Below are the code and all the weights of a small trained network. Each question names an input and a target symbol and asks about switching units off, where a switched-off unit gives its printed mean instead of its output.

import numpy as np


def w(rows, s, z=0):
    codes = np.array(rows[::2]) - 128.0
    scale = np.full(codes.shape[1], s)
    scale[-1] = z or s
    return codes * scale


def f(y):
    return y / 2 * (1 + np.tanh(0.7978845608 * (y + 0.044715 * y**3)))


def softmax(a):
    e = np.exp(a - a.max(-1, keepdims=True))
    return e / e.sum(-1, keepdims=True)


def log_softmax(a):
    a = a - a.max(-1, keepdims=True)
    return a - np.log(np.exp(a).sum(-1, keepdims=True))


def net(x, mask):
    ids = ['ΛΞΨαγδζηθμπστ'.index(c) for c in x.split()]
    T = len(ids)
    res = E[ids] + P[:T]
    u = 0
    for l in range(2):
        r = res
        for j in range(2):
            rows = slice(2 * j, 2 * j + 2)
            q, k, v = (r @ M[l][rows].T for M in (Q, K, V))
            z = softmax(np.where(np.tri(T) > 0, q @ k.T / 2**0.5, -1e9)) @ v
            o = O[l][rows]
            res = res + np.where(mask[u + j], z, o[:, -1]) @ o[:, :-1]
        u += 2
        y = f(res @ A[l][:, :-1].T + A[l][:, -1])
        res = res + np.where(mask[u : u + 8], y, B[l][:, -1]) @ B[l][:, :-1]
        u += 8
    return log_softmax(res[-1] @ U[:, :-1].T + U[:, -1])


Q, K, V, O, A, B = {}, {}, {}, {}, {}, {}
E = w([
[111,145,101,144,135,190,65,99,92,153,77],'Λ',
[145,212,97,89,212,99,100,136,171,119,142],'Ξ',
[182,171,168,115,74,165,153,116,146,179,172],'Ψ',
[104,127,71,60,89,100,152,187,120,140,88],'α',
[126,97,174,169,80,89,172,150,185,177,137],'γ',
[70,191,143,61,117,200,199,60,123,107,130],'δ',
[207,108,46,104,115,186,131,63,107,100,155],'ζ',
[9,179,37,197,54,50,83,128,82,94,202],'η',
[90,108,166,101,146,156,35,161,148,146,116],'θ',
[117,122,98,195,145,151,189,110,197,128,106],'μ',
[127,195,148,165,99,142,90,153,151,93,112],'π',
[176,70,91,155,143,162,98,141,153,190,184],'σ',
[173,99,98,149,103,137,69,147,173,44,139],'τ',
],0.013)
P = w([
[135,148,103,154,131,138,143,244,54,99,125],'0',
[141,156,101,150,123,133,125,195,96,137,114],'1',
[132,155,99,129,116,135,129,175,130,141,120],'2',
[129,143,97,113,108,132,121,151,150,137,125],'3',
[122,139,98,102,108,131,116,128,168,145,127],'4',
[122,133,99,99,99,132,113,107,189,141,127],'5',
[119,132,107,90,105,130,101,87,214,147,127],'6',
[125,119,116,85,92,129,101,68,225,145,118],'7',
],0.011)
Q[0] = w([
[131,54,247,186,210,82,197,77,21,89,198],'L0H1',
[110,69,79,98,48,101,186,155,146,166,84],'L0H1',
[96,24,109,145,4,238,169,198,102,152,77],'L0H2',
[124,215,22,44,80,113,109,164,254,229,123],'L0H2',
],0.0071)
K[0] = w([
[189,138,155,112,187,166,158,234,98,88,108],'L0H1',
[133,126,167,171,162,110,118,53,203,105,119],'L0H1',
[98,17,104,92,35,170,152,132,115,125,28],'L0H2',
[41,160,12,131,102,2,112,120,130,138,165],'L0H2',
],0.0091)
V[0] = w([
[114,111,105,135,123,3,193,180,143,83,104],'L0H1',
[97,164,139,119,128,81,53,108,166,88,234],'L0H1',
[103,143,145,215,129,142,113,123,88,107,172],'L0H2',
[92,141,112,185,119,114,133,149,53,103,150],'L0H2',
],0.0075)
O[0] = w([
[145,117,162,155,139,1,148,67,187,75,112,206],'L0H1',
[145,170,125,78,137,79,137,211,131,71,209,135],'L0H1',
[75,82,143,91,179,134,168,144,106,62,202,4],'L0H2',
[97,85,143,67,94,156,147,151,180,50,231,242],'L0H2',
],0.0066,0.0024)
A[0] = w([
[149,146,136,183,121,20,176,158,114,179,39,178],'L0N1',
[112,182,79,159,98,226,197,102,103,204,71,232],'L0N2',
[169,178,142,235,76,128,48,167,94,84,56,109],'L0N3',
[137,192,146,198,93,136,133,184,90,70,98,199],'L0N4',
[1,114,96,114,76,179,77,116,30,172,86,7],'L0N5',
[90,32,72,161,169,183,62,99,94,125,38,171],'L0N6',
[189,201,105,41,102,157,84,178,62,182,157,73],'L0N7',
[103,115,207,76,142,186,61,29,122,35,183,17],'L0N8',
],0.0055,0.0019)
B[0] = w([
[153,155,68,214,90,47,185,149,109,116,97,222],'L0N1',
[152,156,133,180,128,253,194,167,142,97,74,253],'L0N2',
[81,133,74,213,76,134,58,84,118,119,90,173],'L0N3',
[93,198,67,181,83,137,111,154,100,165,143,165],'L0N4',
[102,136,179,119,153,162,119,153,87,57,44,135],'L0N5',
[191,67,179,186,136,152,117,166,127,79,64,150],'L0N6',
[182,155,161,124,144,129,145,220,86,100,164,206],'L0N7',
[183,136,80,135,41,108,239,162,95,78,100,139],'L0N8',
],0.0061,0.0038)
Q[1] = w([
[91,132,19,58,31,89,202,248,187,83,79],'L1H1',
[180,135,104,247,141,132,162,182,116,185,39],'L1H1',
[183,129,1,91,56,164,96,244,232,128,153],'L1H2',
[137,90,123,65,137,88,192,108,144,98,230],'L1H2',
],0.0083)
K[1] = w([
[158,103,152,130,95,148,154,9,178,185,108],'L1H1',
[129,170,111,117,123,112,64,124,152,155,46],'L1H1',
[150,112,140,126,92,175,100,26,166,168,145],'L1H2',
[127,78,135,141,137,151,211,112,133,137,181],'L1H2',
],0.011)
V[1] = w([
[136,91,217,225,72,116,154,159,184,173,164],'L1H1',
[158,142,110,206,203,151,123,58,201,81,155],'L1H1',
[217,19,84,147,159,124,72,157,90,157,182],'L1H2',
[2,88,105,162,122,109,47,141,146,144,136],'L1H2',
],0.0079)
O[1] = w([
[116,22,231,211,125,133,128,141,208,143,233,206],'L1H1',
[158,90,33,208,254,165,178,200,102,61,187,88],'L1H1',
[252,10,95,78,105,124,78,143,143,173,85,43],'L1H2',
[16,88,57,107,97,173,56,201,161,152,108,2],'L1H2',
],0.008,0.0019)
A[1] = w([
[160,136,167,9,89,104,147,51,64,90,187,5],'L1N1',
[239,49,122,121,192,124,114,92,116,225,79,98],'L1N2',
[94,127,138,109,91,90,103,94,49,190,43,62],'L1N3',
[175,114,122,201,185,186,113,151,162,186,142,191],'L1N4',
[110,40,208,112,118,53,147,99,213,120,176,115],'L1N5',
[119,174,151,41,214,98,94,69,173,139,201,109],'L1N6',
[125,27,131,138,203,141,60,128,143,63,173,70],'L1N7',
[142,93,185,112,154,147,43,174,139,254,99,136],'L1N8',
],0.0067,0.0028)
B[1] = w([
[112,123,111,201,187,61,71,170,147,174,47,188],'L1N1',
[81,106,117,200,80,163,197,72,40,187,169,218],'L1N2',
[96,98,123,154,128,116,146,40,170,53,117,196],'L1N3',
[141,83,138,113,108,76,151,198,141,125,49,254],'L1N4',
[138,140,124,125,204,146,19,72,15,131,133,245],'L1N5',
[72,53,163,196,26,171,161,127,155,139,71,172],'L1N6',
[118,155,111,1,89,134,156,54,142,104,115,180],'L1N7',
[96,158,138,89,164,33,228,150,118,155,88,187],'L1N8',
],0.0071,0.0049)
U = w([
[133,96,167,127,156,197,70,161,69,77,53,30],'Λ',
[194,211,36,125,245,54,105,152,92,138,124,252],'Ξ',
[205,170,253,124,76,118,154,187,153,124,193,176],'Ψ',
[89,155,143,159,70,83,149,17,174,117,79,152],'α',
[130,88,191,200,188,74,69,115,105,145,133,199],'γ',
[77,165,126,61,181,216,235,59,107,83,171,148],'δ',
[205,111,73,181,107,178,137,54,67,88,153,79],'ζ',
[93,105,160,101,133,163,91,48,88,111,151,98],'η',
[77,123,202,24,166,117,94,201,160,164,75,108],'θ',
[124,59,137,188,184,128,203,172,193,79,130,12],'μ',
[65,152,86,165,81,190,102,191,139,197,200,142],'π',
[124,87,114,120,118,117,155,154,97,200,142,73],'σ',
[218,61,67,67,78,143,19,147,184,117,130,90],'τ',
],0.0064,0.0024)

Each question gives the input, a string of symbols that net reads in full, and the target symbol t.
The units are the heads (2 rows each of Q, K, V and O) and the neurons (one row each of A and B). Each row of codes is followed by its name. A weight is (code - 128) times the scale printed after its matrix; where a second scale follows, it is the last column's (O, A, B and U).
mask holds one flag per unit, layer by layer, with each layer's heads first. A switched-off unit (its flag False) gives its mean, the last column of its rows in O or B, instead of its output. The means were averaged over made-up inputs and are rounded, as every weight is.
A unit's drop is (log p(t) with every unit on - log p(t) with that unit switched off) / (log p(t) with every unit on - log p(t) with every unit switched off).
The circuit of an input: a set's keep is (log p(t) with only the set's units on - log p(t) with every unit switched off) / (log p(t) with every unit on - log p(t) with every unit switched off). Starting from the 12 units with the biggest drops (on a tie, the unit counted first), units are removed one at a time, each time the one whose removal leaves the highest keep (on an exact tie, the one counted first), for as long as the keep stays at least 0.8.
circuit, biggest first: the units of the circuit, biggest drop first
most important unit: the unit with the biggest drop
top k neurons: the k neurons with the biggest drops, biggest first
k most important neurons of layer l: the k neurons of layer l with the biggest drops, biggest first
which heads matter: for each layer, one digit per head in row order, 1 if its drop is at least 0.15 and else 0, layers parted by /
input η α Λ Ξ, target μ: 2 most important neurons of layer 1 => L1N6; L1N1
input η δ α μ, target δ: circuit, biggest first => L0H2; L1N7; L1H1
input γ θ σ Ψ α α η, target γ: most important unit => L1N5
input π Ξ α η Ξ μ π α, target δ: circuit, biggest first => L1H1; L0H2; L1N7
input τ μ η Ξ Ξ, target δ: which heads matter => 11 / 10
input η Ξ α γ α Ξ γ α, target η: circuit, biggest first => L1N5; L1H1; L0H2
input μ μ η α μ μ θ, target δ: circuit, biggest first => L1H1; L0H2; L1N7
input Ψ τ α γ, target γ: which heads matter => 00 / 10
input θ Ψ π α π α, target π: which heads matter => 11 / 01
input θ α Ψ α μ Ξ Ξ π, target π: which heads matter => 01 / 01
input Ξ Ψ Ξ Ψ Ξ α ζ, target ζ: circuit, biggest first => L1N2; L1H2; L0H2
input α μ μ τ α α ζ α, target ζ: which heads matter => 01 / 11
input Ξ α Ψ η μ γ α α, target η: circuit, biggest first => L1N5; L1H1; L0H2; L1N7
input Ξ α α α μ α Ξ, target α: which heads matter => 01 / 00
input α α γ α, target γ: most important unit => L1H1
input α θ δ Ψ, target Ψ: which heads matter => 10 / 01
input α α Ψ α, target Ψ: which heads matter => 00 / 11
input Ξ α Ξ α π α Ξ, target α: circuit, biggest first => L1N6; L0N2; L1H1
input α δ α α δ σ, target σ: which heads matter => 10 / 01
input α π Ξ σ α Ψ α, target Ψ: which heads matter => 11 / 11
input α Λ α σ, target σ: top 2 neurons => L1N2; L1N8
input α Ξ Ξ α, target Ξ: which heads matter => 10 / 10
input Ψ π α α Ψ μ α τ, target τ: most important unit => L0H2
input η σ π α α τ π, target τ: which heads matter => 01 / 01
input γ Ξ μ α Ξ Ξ σ ζ, target ζ: circuit, biggest first => L1N2; L1H2; L1H1
input σ α Λ η π τ α α, target τ: circuit, biggest first => L1H2; L0H1; L0H2
input η α γ, target η: most important unit => L0H2
